Below are the code and all the weights of a small trained network. Each question names an input and a target symbol and asks about switching units off, where a switched-off unit gives its printed mean instead of its output.

import numpy as np


def w(rows, s, z=0):
    codes = np.array(rows[::2]) - 128.0
    scale = np.full(codes.shape[1], s)
    scale[-1] = z or s
    return codes * scale


def f(y):
    return np.maximum(y, 0)


def softmax(a):
    e = np.exp(a - a.max(-1, keepdims=True))
    return e / e.sum(-1, keepdims=True)


def log_softmax(a):
    a = a - a.max(-1, keepdims=True)
    return a - np.log(np.exp(a).sum(-1, keepdims=True))


def net(x, mask):
    ids = ['ΛΣΨαγεηθμτω'.index(c) for c in x.split()]
    T = len(ids)
    res = E[ids] + P[:T]
    q, k, v = (res @ M[0].T for M in (Q, K, V))
    z = softmax(np.where(np.tri(T) > 0, q @ k.T / 4**0.5, -1e9)) @ v
    res = res + np.where(mask[0], z, O[0][:, -1]) @ O[0][:, :-1]
    y = f(res @ A[0][:, :-1].T + A[0][:, -1])
    res = res + np.where(mask[1:9], y, B[0][:, -1]) @ B[0][:, :-1]
    return log_softmax(res[-1] @ U[:, :-1].T + U[:, -1])


Q, K, V, O, A, B = {}, {}, {}, {}, {}, {}
E = w([
[160,120,182,163,86,153],'Λ',
[221,81,121,93,42,48],'Σ',
[32,85,142,91,69,201],'Ψ',
[81,92,194,114,92,30],'α',
[143,142,146,228,248,176],'γ',
[83,135,153,131,171,80],'ε',
[9,82,83,97,155,188],'η',
[144,65,88,105,171,21],'θ',
[151,102,164,112,81,49],'μ',
[53,135,167,124,131,174],'τ',
[108,84,70,76,125,186],'ω',
],0.015)
P = w([
[118,194,254,128,113,202],'0',
[84,148,70,214,80,126],'1',
[111,75,182,153,149,131],'2',
[83,151,80,219,80,118],'3',
[118,76,144,128,146,145],'4',
[66,129,69,187,49,108],'5',
],0.013)
Q[0] = w([
[130,57,89,178,116,32],'head 1',
[178,211,227,165,34,181],'head 1',
[77,164,255,56,132,107],'head 1',
[14,81,39,249,68,68],'head 1',
],0.0097)
K[0] = w([
[158,184,118,81,127,81],'head 1',
[165,101,197,157,76,150],'head 1',
[22,37,104,137,100,83],'head 1',
[126,254,167,39,126,163],'head 1',
],0.013)
V[0] = w([
[140,15,86,96,130,122],'head 1',
[175,189,97,125,6,216],'head 1',
[168,119,135,184,86,58],'head 1',
[18,59,162,99,67,43],'head 1',
],0.015)
O[0] = w([
[129,75,152,197,156,70,2],'head 1',
[84,3,83,99,61,196,148],'head 1',
[63,119,82,55,160,72,79],'head 1',
[240,134,27,151,224,129,107],'head 1',
],0.013,0.014)
A[0] = w([
[88,106,182,142,236,195,252],'neuron 1',
[128,115,17,182,128,112,53],'neuron 2',
[153,212,128,72,132,123,51],'neuron 3',
[69,159,106,184,99,85,41],'neuron 4',
[81,238,2,82,16,193,153],'neuron 5',
[143,109,62,54,69,166,50],'neuron 6',
[100,33,176,25,177,171,127],'neuron 7',
[223,133,202,37,212,116,134],'neuron 8',
],0.0095,0.0034)
B[0] = w([
[138,47,32,84,149,114,156],'neuron 1',
[69,185,229,137,134,137,166],'neuron 2',
[123,112,223,217,168,101,153],'neuron 3',
[51,180,251,154,102,97,144],'neuron 4',
[179,125,88,81,110,55,252],'neuron 5',
[71,157,138,162,186,219,184],'neuron 6',
[182,104,198,212,163,63,158],'neuron 7',
[104,80,138,88,23,159,157],'neuron 8',
],0.012,0.04)
U = w([
[201,3,190,26,141,121,216],'Λ',
[47,84,172,124,156,138,226],'Σ',
[61,148,195,119,126,207,70],'Ψ',
[146,178,204,109,185,149,4],'α',
[82,149,115,161,68,108,154],'γ',
[172,146,117,164,121,83,108],'ε',
[147,148,121,226,75,120,90],'η',
[106,163,126,232,111,91,104],'θ',
[85,158,122,68,162,128,169],'μ',
[145,131,125,94,105,143,68],'τ',
[88,89,114,209,40,128,8],'ω',
],0.0065,0.004)

Each question gives the input, a string of symbols that net reads in full, and the target symbol t.
The units are the heads (4 rows each of Q, K, V and O) and the neurons (one row each of A and B). Each row of codes is followed by its name. A weight is (code - 128) times the scale printed after its matrix; where a second scale follows, it is the last column's (O, A, B and U).
mask holds one flag per unit, heads first, then neurons. A switched-off unit (its flag False) gives its mean, the last column of its rows in O or B, instead of its output. The means were averaged over made-up inputs and are rounded, as every weight is.
A unit's drop is (log p(t) with every unit on - log p(t) with that unit switched off) / (log p(t) with every unit on - log p(t) with every unit switched off).
The circuit of an input: a set's keep is (log p(t) with only the set's units on - log p(t) with every unit switched off) / (log p(t) with every unit on - log p(t) with every unit switched off). Starting from all 9 units, units are removed one at a time, each time the one whose removal leaves the highest keep (on an exact tie, the one counted first), for as long as the keep stays at least 0.8.
units of the circuit, in order: the units of the circuit, biggest drop first
unit that matters most: the unit with the biggest drop
k most important neurons: the k neurons with the biggest drops, biggest first
input Λ ε γ μ, target Λ: most important neuron => [neuron 5]
input Ψ ε γ ω ω Σ, target Ψ: units of the circuit, in order => [head 1; neuron 6; neuron 2]
input ε γ ε Λ Λ Ψ, target ε: units of the circuit, in order => [head 1; neuron 5]
input α γ α μ, target α: units of the circuit, in order => [head 1; neuron 2]
input Ψ Σ η Σ γ ω, target Ψ: units of the circuit, in order => [neuron 6; head 1]
input Σ μ Ψ Ψ μ, target Σ: 3 most important neurons => [neuron 5; neuron 2; neuron 1]
input Ψ γ γ γ α Ψ, target Ψ: units of the circuit, in order => [neuron 6; head 1]
input α μ γ γ γ Σ, target α: units of the circuit, in order => [head 1; neuron 2]
input γ γ Ψ α γ τ, target γ: 3 most important neurons => [neuron 5; neuron 4; neuron 2]
input γ Σ Σ θ, target γ: units of the circuit, in order => [head 1; neuron 5]
input Σ γ γ Λ, target Σ: units of the circuit, in order => [head 1; neuron 6]
input τ ω η γ, target τ: 2 most important neurons => [neuron 7; neuron 3]
input Ψ ε α γ Σ μ, target Ψ: units of the circuit, in order => [head 1; neuron 6; neuron 2]
input ω Λ γ Λ η Ψ, target ω: units of the circuit, in order => [head 1]
input θ τ Ψ Λ, target θ: units of the circuit, in order => [head 1; neuron 5]
input Ψ γ α γ γ ε, target Ψ: 4 most important neurons => [neuron 6; neuron 2; neuron 1; neuron 7]
input γ α Ψ ω, target γ: 3 most important neurons => [neuron 5; neuron 4; neuron 1]
input γ α γ α, target γ: units of the circuit, in order => [neuron 5; head 1]
input Ψ τ α γ, target Ψ: units of the circuit, in order => [head 1; neuron 2; neuron 6]
input ω η μ τ α Σ, target ω: 2 most important neurons => [neuron 2; neuron 6]
input γ γ γ, target Ψ: 3 most important neurons => [neuron 5; neuron 7; neuron 4]
input Σ γ γ, target Σ: unit that matters most => neuron 5
input Λ μ ε Σ Ψ γ, target Λ: 2 most important neurons => [neuron 5; neuron 7]
input τ Ψ γ γ ω ω, target τ: 2 most important neurons => [neuron 5; neuron 6]
input Ψ Λ γ, target Λ: 2 most important neurons => [neuron 6; neuron 1]
